Below are the code and all the weights of a small trained network. Each question names an input and a target symbol and asks about switching units off, where a switched-off unit gives its printed mean instead of its output.

import numpy as np


def w(rows, s, z=0):
    codes = np.array(rows[::2]) - 128.0
    scale = np.full(codes.shape[1], s)
    scale[-1] = z or s
    return codes * scale


def norm(h):
    return h / np.sqrt((h * h).mean(-1, keepdims=True) + 1e-5)


def f(y):
    return np.maximum(y, 0)


def softmax(a):
    e = np.exp(a - a.max(-1, keepdims=True))
    return e / e.sum(-1, keepdims=True)


def log_softmax(a):
    a = a - a.max(-1, keepdims=True)
    return a - np.log(np.exp(a).sum(-1, keepdims=True))


def net(x, mask):
    ids = ['αβγεζηλμσφψω'.index(c) for c in x.split()]
    T = len(ids)
    res = E[ids] + P[:T]
    r = norm(res)
    for j in range(3):
        rows = slice(3 * j, 3 * j + 3)
        q, k, v = (r @ M[0][rows].T for M in (Q, K, V))
        z = softmax(np.where(np.tri(T) > 0, q @ k.T / 3**0.5, -1e9)) @ v
        o = O[0][rows]
        res = res + np.where(mask[j], z, o[:, -1]) @ o[:, :-1]
    y = f(norm(res) @ A[0][:, :-1].T + A[0][:, -1])
    res = res + np.where(mask[3:7], y, B[0][:, -1]) @ B[0][:, :-1]
    return log_softmax(norm(res)[-1] @ U[:, :-1].T + U[:, -1])


Q, K, V, O, A, B = {}, {}, {}, {}, {}, {}
E = w([
[163,164,128],'α',
[132,91,157],'β',
[12,77,98],'γ',
[112,126,97],'ε',
[148,146,165],'ζ',
[156,101,145],'η',
[112,250,215],'λ',
[144,108,149],'μ',
[141,110,152],'σ',
[123,192,94],'φ',
[146,97,153],'ψ',
[27,167,166],'ω',
],0.021)
P = w([
[19,251,40],'0',
[192,86,57],'1',
[192,98,53],'2',
[168,100,70],'3',
[44,177,174],'4',
[88,133,147],'5',
[94,135,119],'6',
[106,123,108],'7',
],0.0033)
Q[0] = w([
[96,84,121],'h0',
[165,155,135],'h0',
[120,86,120],'h0',
[119,108,165],'h1',
[138,111,251],'h1',
[92,50,66],'h1',
[56,208,128],'h2',
[143,98,158],'h2',
[180,74,108],'h2',
],0.025)
K[0] = w([
[113,98,113],'h0',
[135,164,166],'h0',
[92,92,148],'h0',
[120,118,170],'h1',
[131,141,253],'h1',
[75,79,125],'h1',
[50,32,86],'h2',
[150,178,132],'h2',
[188,179,176],'h2',
],0.021)
V[0] = w([
[133,118,141],'h0',
[175,134,181],'h0',
[165,222,156],'h0',
[31,47,113],'h1',
[162,108,180],'h1',
[145,129,248],'h1',
[124,156,146],'h2',
[160,103,148],'h2',
[130,204,175],'h2',
],0.012)
O[0] = w([
[126,139,112,142],'h0',
[150,134,52,152],'h0',
[189,62,113,75],'h0',
[119,172,6,153],'h1',
[111,144,147,192],'h1',
[31,159,157,254],'h1',
[104,140,128,136],'h2',
[149,132,181,138],'h2',
[77,150,134,150],'h2',
],0.014,0.0078)
A[0] = w([
[63,1,114,251],'n0',
[230,173,84,5],'n1',
[87,44,88,151],'n2',
[172,40,97,67],'n3',
],0.016,0.0027)
B[0] = w([
[38,37,81,254],'n0',
[98,171,189,158],'n1',
[157,86,120,183],'n2',
[254,185,84,173],'n3',
],0.019,0.0042)
U = w([
[141,87,35,177],'α',
[137,133,151,71],'β',
[98,118,135,63],'γ',
[128,139,138,74],'ε',
[135,179,190,137],'ζ',
[179,161,131,196],'η',
[116,119,136,86],'λ',
[178,209,93,169],'μ',
[155,160,195,134],'σ',
[187,75,153,254],'φ',
[104,247,123,120],'ψ',
[108,29,185,74],'ω',
],0.015,0.0057)

Each question gives the input, a string of symbols that net reads in full, and the target symbol t.
The units are the heads (3 rows each of Q, K, V and O) and the neurons (one row each of A and B). Each row of codes is followed by its name. A weight is (code - 128) times the scale printed after its matrix; where a second scale follows, it is the last column's (O, A, B and U).
mask holds one flag per unit, heads first, then neurons. A switched-off unit (its flag False) gives its mean, the last column of its rows in O or B, instead of its output. The means were averaged over made-up inputs and are rounded, as every weight is.
A unit's drop is (log p(t) with every unit on - log p(t) with that unit switched off) / (log p(t) with every unit on - log p(t) with every unit switched off).
The circuit of an input: a set's keep is (log p(t) with only the set's units on - log p(t) with every unit switched off) / (log p(t) with every unit on - log p(t) with every unit switched off). Starting from all 7 units, units are removed one at a time, each time the one whose removal leaves the highest keep (on an exact tie, the one counted first), for as long as the keep stays at least 0.8.
units of the circuit, in order: the units of the circuit, biggest drop first
top k neurons: the k neurons with the biggest drops, biggest first
heads that matter: for each layer, one digit per head in row order, 1 if its drop is at least 0.15 and else 0, layers parted by /
drop of u: that unit's drop, to one decimal
input ψ ζ γ γ ζ σ ψ ε, target μ: heads that matter => 010
input ζ ψ ψ ψ α, target φ: heads that matter => 110
input ψ ψ α ψ, target ψ: heads that matter => 110
input ψ ψ ψ σ, target ψ: units of the circuit, in order => [n0; h0]
input ψ ψ ψ γ β, target ψ: heads that matter => 110
input ψ α α σ, target ψ: units of the circuit, in order => [n0; h1]
input γ α ψ ψ ψ γ ψ ψ, target ψ: units of the circuit, in order => [h0; h1]
input γ η γ ψ ψ ψ η, target ψ: units of the circuit, in order => [n0; h0]
input ψ ε γ η, target ψ: units of the circuit, in order => [h1; n0]
input ψ γ ε γ ε, target μ: top neuron => [n3]
input γ ψ γ η ψ γ, target α: drop of h1 => 1.0
input ψ μ ζ, target ω: drop of n3 => 0.0
input ψ ζ μ β ζ, target ω: drop of h1 => 2.0
input ψ ψ σ α σ γ α, target φ: drop of h0 => 0.2
input ψ μ μ, target ψ: top neuron => [n0]
